[[-11 -23]
 [-37 -23]
 [-36 -77]
 [ 73 -45]
 [ 18 -78]]
->
[[-11 -23]
 [-37 -23]
 [-36 -77]]

[[-45 -17  36  55   8]
 [ 34  -4 -34 -22  47]
 [ 41 -71 -62  64 -20]
 [ -1 -29   3 -69 -22]
 [-47 -45   9 -65  -1]]
->
[[-45 -17]
 [ 34  -4]
 [ 41 -71]]

[[-28 -16   0 -75  -7]
 [ 23  29  -2  61   3]
 [ -6 -35  27 -47  -8]
 [ 18 -39  47  22 -25]]
->
[[-28 -16]
 [ 23  29]
 [ -6 -35]]

[[-36  40   6  -2  74]
 [ 48 -50  10 -51 -27]
 [  9  57   2 -42  10]]
->
[[-36  40]
 [ 48 -50]
 [  9  57]]

[[46 61  4]
 [12 26 74]
 [66 36  9]
 [66  8 39]]
->
[[46 61]
 [12 26]
 [66 36]]

[[  5 -24]
 [ -7   8]
 [-28  40]
 [-72  69]]
->
[[  5 -24]
 [ -7   8]
 [-28  40]]

[[ 25 -50  42 -36  36]
 [  5  12 -13  19  -9]
 [ 38 -60  27 -11  34]]
->
[[ 25 -50]
 [  5  12]
 [ 38 -60]]

[[ 14 -64  39  -7]
 [-19 -11  15   8]
 [-16  52 -30  49]
 [  9  54  24  21]
 [ -3  37   9 -69]]
->
[[ 14 -64]
 [-19 -11]
 [-16  52]]

[[ 18   1  64  82]
 [ 41  63 -20 -61]
 [  0  30 -43 -77]
 [ 28 -70  26  19]]
->
[[18  1]
 [41 63]
 [ 0 30]]
